Below is a small trained network, with its code and all its weights. Each question gives an input and a class and asks what happens when units are switched off, that is, made to give their printed mean instead of their output.

import numpy as np


def w(rows, s, z=0):
    codes = np.array(rows[::2]) - 128.0
    scale = np.full(codes.shape[1], s)
    scale[-1] = z or s
    return codes * scale


def f(y):
    return np.maximum(y, 0)


def log_softmax(a):
    a = a - a.max(-1, keepdims=True)
    return a - np.log(np.exp(a).sum(-1, keepdims=True))


def net(x, mask):
    res = np.array(x, float).reshape(1, 4) / 4 @ E
    y = f(res @ A[0][:, :-1].T + A[0][:, -1])
    res = res + np.where(mask, y, B[0][:, -1]) @ B[0][:, :-1]
    return log_softmax(res[-1] @ U[:, :-1].T + U[:, -1])


A, B = {}, {}
E = w([
[243,115,80,55],'x0',
[139,219,212,175],'x1',
[139,63,252,85],'x2',
[30,211,150,1],'x3',
],0.0087)
A[0] = w([
[67,85,114,97,148],'N1',
[115,65,114,82,146],'N2',
[248,4,200,61,167],'N3',
[83,127,50,27,252],'N4',
[19,117,60,158,223],'N5',
[177,242,158,109,209],'N6',
[50,61,60,143,117],'N7',
[5,154,174,207,177],'N8',
[145,137,170,85,149],'N9',
[83,121,41,140,212],'N10',
[111,132,151,177,189],'N11',
[162,182,93,225,156],'N12',
],0.013,0.004)
B[0] = w([
[114,141,110,150,169],'N1',
[145,127,95,129,174],'N2',
[77,4,107,173,250],'N3',
[154,150,89,78,234],'N4',
[101,175,130,125,201],'N5',
[195,126,164,78,201],'N6',
[101,143,83,124,175],'N7',
[76,176,190,91,221],'N8',
[144,100,149,117,168],'N9',
[138,157,92,141,190],'N10',
[106,159,142,139,167],'N11',
[153,166,134,194,203],'N12',
],0.031,0.015)
U = w([
[233,193,143,204,116],'0',
[42,43,51,86,253],'1',
[151,75,201,95,13],'2',
[246,123,96,2,42],'3',
[31,177,196,60,191],'4',
[104,180,16,54,57],'5',
],0.008,0.0022)

Each question gives the input, the list of numbers given to net, and the class t.
The units are the neurons (one row each of A and B). Each row of codes is followed by its name. A weight is (code - 128) times the scale printed after its matrix; where a second scale follows, it is the last column's (A, B and U).
mask holds one flag per neuron, in row order. A switched-off neuron (its flag False) gives its mean, the last column of its row in B, instead of its output. The means were averaged over made-up inputs and are rounded, as every weight is.
A unit's drop is (log p(t) with every unit on - log p(t) with that unit switched off) / (log p(t) with every unit on - log p(t) with every unit switched off).
The circuit of an input: a set's keep is (log p(t) with only the set's units on - log p(t) with every unit switched off) / (log p(t) with every unit on - log p(t) with every unit switched off). Starting from all 12 units, units are removed one at a time, each time the one whose removal leaves the highest keep (on an exact tie, the one counted first), for as long as the keep stays at least 0.8.
units of the circuit, in order: the units of the circuit, biggest drop first
top k neurons: the k neurons with the biggest drops, biggest first
drop of u: that unit's drop, to one decimal
input [0,-3,-2,-7], class 0: units of the circuit, in order -> [N12]
input [-1,-8,-3,-7], class 5: top 2 neurons -> [N10; N7]
input [3,5,0,-1], class 2: units of the circuit, in order -> [N4; N6]
input [0,4,8,1], class 1: top 2 neurons -> [N3; N12]
input [7,7,4,2], class 2: top 3 neurons -> [N6; N3; N4]
input [-8,2,-6,-8], class 4: top 3 neurons -> [N8; N5; N11]
input [-8,-8,0,-6], class 4: top 3 neurons -> [N8; N4; N5]
input [-3,2,0,-5], class 0: top 4 neurons -> [N12; N3; N5; N7]
input [0,3,-7,8], class 3: top 2 neurons -> [N6; N4]
input [-2,-5,-7,-5], class 5: top 4 neurons -> [N7; N5; N6; N10]
input [-5,2,-8,-1], class 4: top 2 neurons -> [N8; N5]
input [-2,-7,-2,-6], class 5: top 3 neurons -> [N10; N3; N7]
input [7,7,4,1], class 2: top 3 neurons -> [N6; N3; N4]
input [2,4,-8,6], class 3: units of the circuit, in order -> [N6]
input [-8,-8,3,-4], class 4: top 2 neurons -> [N8; N4]
input [-8,-6,-4,-7], class 4: top 3 neurons -> [N8; N4; N5]
input [5,5,-6,2], class 3: drop of N6 -> 0.7
input [-6,-1,-5,5], class 4: drop of N8 -> 5.2
input [3,2,8,4], class 1: drop of N3 -> 1.5
input [0,-6,-2,-3], class 5: units of the circuit, in order -> [N3]
